Below are the code and all the weights of a small trained network. Each question names an input and a target symbol and asks about switching units off, where a switched-off unit gives its printed mean instead of its output.

import numpy as np


def w(rows, s, z=0):
    codes = np.array(rows[::2]) - 128.0
    scale = np.full(codes.shape[1], s)
    scale[-1] = z or s
    return codes * scale


def norm(h):
    return h / np.sqrt((h * h).mean(-1, keepdims=True) + 1e-5)


def softmax(a):
    e = np.exp(a - a.max(-1, keepdims=True))
    return e / e.sum(-1, keepdims=True)


def log_softmax(a):
    a = a - a.max(-1, keepdims=True)
    return a - np.log(np.exp(a).sum(-1, keepdims=True))


def net(x, mask):
    ids = ['ΘΠΦαγδεζηλμστψω'.index(c) for c in x.split()]
    T = len(ids)
    res = E[ids] + P[:T]
    u = 0
    for l in range(3):
        r = norm(res)
        for j in range(2):
            rows = slice(2 * j, 2 * j + 2)
            q, k, v = (r @ M[l][rows].T for M in (Q, K, V))
            z = softmax(np.where(np.tri(T) > 0, q @ k.T / 2**0.5, -1e9)) @ v
            o = O[l][rows]
            res = res + np.where(mask[u + j], z, o[:, -1]) @ o[:, :-1]
        u += 2
    return log_softmax(norm(res)[-1] @ U[:, :-1].T + U[:, -1])


Q, K, V, O = {}, {}, {}, {}
E = w([
[103,155,113],'Θ',
[140,158,111],'Π',
[130,116,112],'Φ',
[131,103,121],'α',
[76,104,125],'γ',
[72,100,157],'δ',
[133,147,124],'ε',
[130,65,153],'ζ',
[83,125,126],'η',
[30,99,63],'λ',
[252,135,102],'μ',
[188,114,82],'σ',
[140,125,108],'τ',
[122,149,120],'ψ',
[96,122,134],'ω',
],0.032)
P = w([
[100,190,255],'0',
[65,142,33],'1',
[88,152,28],'2',
[104,143,67],'3',
[105,143,76],'4',
[91,124,84],'5',
[94,137,88],'6',
[85,111,108],'7',
[102,108,151],'8',
],0.0079)
Q[0] = w([
[38,164,8],'0.h1',
[109,130,36],'0.h1',
[3,17,60],'0.h2',
[129,178,147],'0.h2',
],0.013)
K[0] = w([
[127,88,44],'0.h1',
[109,144,64],'0.h1',
[105,239,253],'0.h2',
[148,106,61],'0.h2',
],0.017)
V[0] = w([
[111,136,65],'0.h1',
[58,154,110],'0.h1',
[102,246,181],'0.h2',
[116,159,104],'0.h2',
],0.011)
O[0] = w([
[114,38,199,254],'0.h1',
[65,124,122,216],'0.h1',
[76,33,255,253],'0.h2',
[99,140,99,129],'0.h2',
],0.0089,0.0042)
Q[1] = w([
[76,61,129],'1.h1',
[155,115,135],'1.h1',
[164,80,102],'1.h2',
[21,250,152],'1.h2',
],0.026)
K[1] = w([
[150,157,191],'1.h1',
[132,100,131],'1.h1',
[118,186,161],'1.h2',
[131,2,19],'1.h2',
],0.026)
V[1] = w([
[65,96,177],'1.h1',
[125,36,56],'1.h1',
[167,250,200],'1.h2',
[79,177,101],'1.h2',
],0.014)
O[1] = w([
[107,213,6,254],'1.h1',
[126,43,94,46],'1.h1',
[252,45,228,35],'1.h2',
[145,98,92,75],'1.h2',
],0.011,0.0052)
Q[2] = w([
[82,122,159],'2.h1',
[68,151,252],'2.h1',
[246,56,198],'2.h2',
[196,108,1],'2.h2',
],0.016)
K[2] = w([
[134,177,215],'2.h1',
[103,195,219],'2.h1',
[247,150,168],'2.h2',
[148,9,2],'2.h2',
],0.018)
V[2] = w([
[46,87,186],'2.h1',
[157,240,128],'2.h1',
[113,133,6],'2.h2',
[28,156,131],'2.h2',
],0.016)
O[2] = w([
[42,194,26,161],'2.h1',
[205,148,148,182],'2.h1',
[172,28,234,165],'2.h2',
[108,175,245,254],'2.h2',
],0.012,0.0076)
U = w([
[77,172,160,147],'Θ',
[107,172,112,90],'Π',
[175,177,188,78],'Φ',
[214,164,124,253],'α',
[126,102,146,138],'γ',
[146,75,131,228],'δ',
[124,207,87,53],'ε',
[131,174,9,99],'ζ',
[114,97,140,141],'η',
[70,41,132,47],'λ',
[107,79,51,63],'μ',
[106,127,89,219],'σ',
[133,211,123,75],'τ',
[40,131,79,69],'ψ',
[124,132,155,86],'ω',
],0.015,0.0064)

Each question gives the input, a string of symbols that net reads in full, and the target symbol t.
The units are the heads (2 rows each of Q, K, V and O). Each row of codes is followed by its name. A weight is (code - 128) times the scale printed after its matrix; where a second scale follows, it is the last column's (O and U).
mask holds one flag per head, layer by layer. A switched-off head (its flag False) gives its mean, the last column of its rows in O, instead of its output. The means were averaged over made-up inputs and are rounded, as every weight is.
A unit's drop is (log p(t) with every unit on - log p(t) with that unit switched off) / (log p(t) with every unit on - log p(t) with every unit switched off).
The circuit of an input: a set's keep is (log p(t) with only the set's units on - log p(t) with every unit switched off) / (log p(t) with every unit on - log p(t) with every unit switched off). Starting from all 6 units, units are removed one at a time, each time the one whose removal leaves the highest keep (on an exact tie, the one counted first), for as long as the keep stays at least 0.8.
units of the circuit, in order: the units of the circuit, biggest drop first
unit that matters most: the unit with the biggest drop
heads that matter: for each layer, one digit per head in row order, 1 if its drop is at least 0.15 and else 0, layers parted by /
drop of u: that unit's drop, to one decimal
input α λ α Φ η λ α, target α: unit that matters most -> 1.h2
input λ Θ ω τ Φ λ Φ, target λ: heads that matter -> 00 / 10 / 01
input α λ ω λ μ α τ, target α: heads that matter -> 11 / 11 / 01
input α ζ ζ, target α: heads that matter -> 10 / 11 / 01
input λ α Φ α, target λ: heads that matter -> 00 / 10 / 01
input ζ γ η λ ε ζ η τ, target ζ: heads that matter -> 11 / 01 / 01
input λ ζ Φ α, target λ: units of the circuit, in order -> [2.h2, 1.h1]
input λ γ α ζ α τ α τ, target λ: units of the circuit, in order -> [2.h2, 1.h1]
input α Π ζ α μ ζ Θ ζ, target α: heads that matter -> 10 / 11 / 01
input ε α σ, target δ: heads that matter -> 00 / 00 / 00
input ζ α α Θ ζ σ α, target ζ: heads that matter -> 11 / 01 / 01
input μ Φ σ, target δ: heads that matter -> 01 / 00 / 00
input ζ ε α σ σ δ Φ, target ζ: heads that matter -> 11 / 11 / 01
input λ σ ε τ ε ζ α Φ, target λ: unit that matters most -> 0.h2
input α ζ ε δ Π α τ, target α: drop of 0.h2 -> 0.2
input ζ ε α, target ζ: drop of 1.h2 -> 2.0
input ζ δ μ δ λ ζ, target ζ: drop of 2.h2 -> 1.1
input α λ Π δ ζ ε τ Φ, target α: drop of 0.h1 -> 0.6
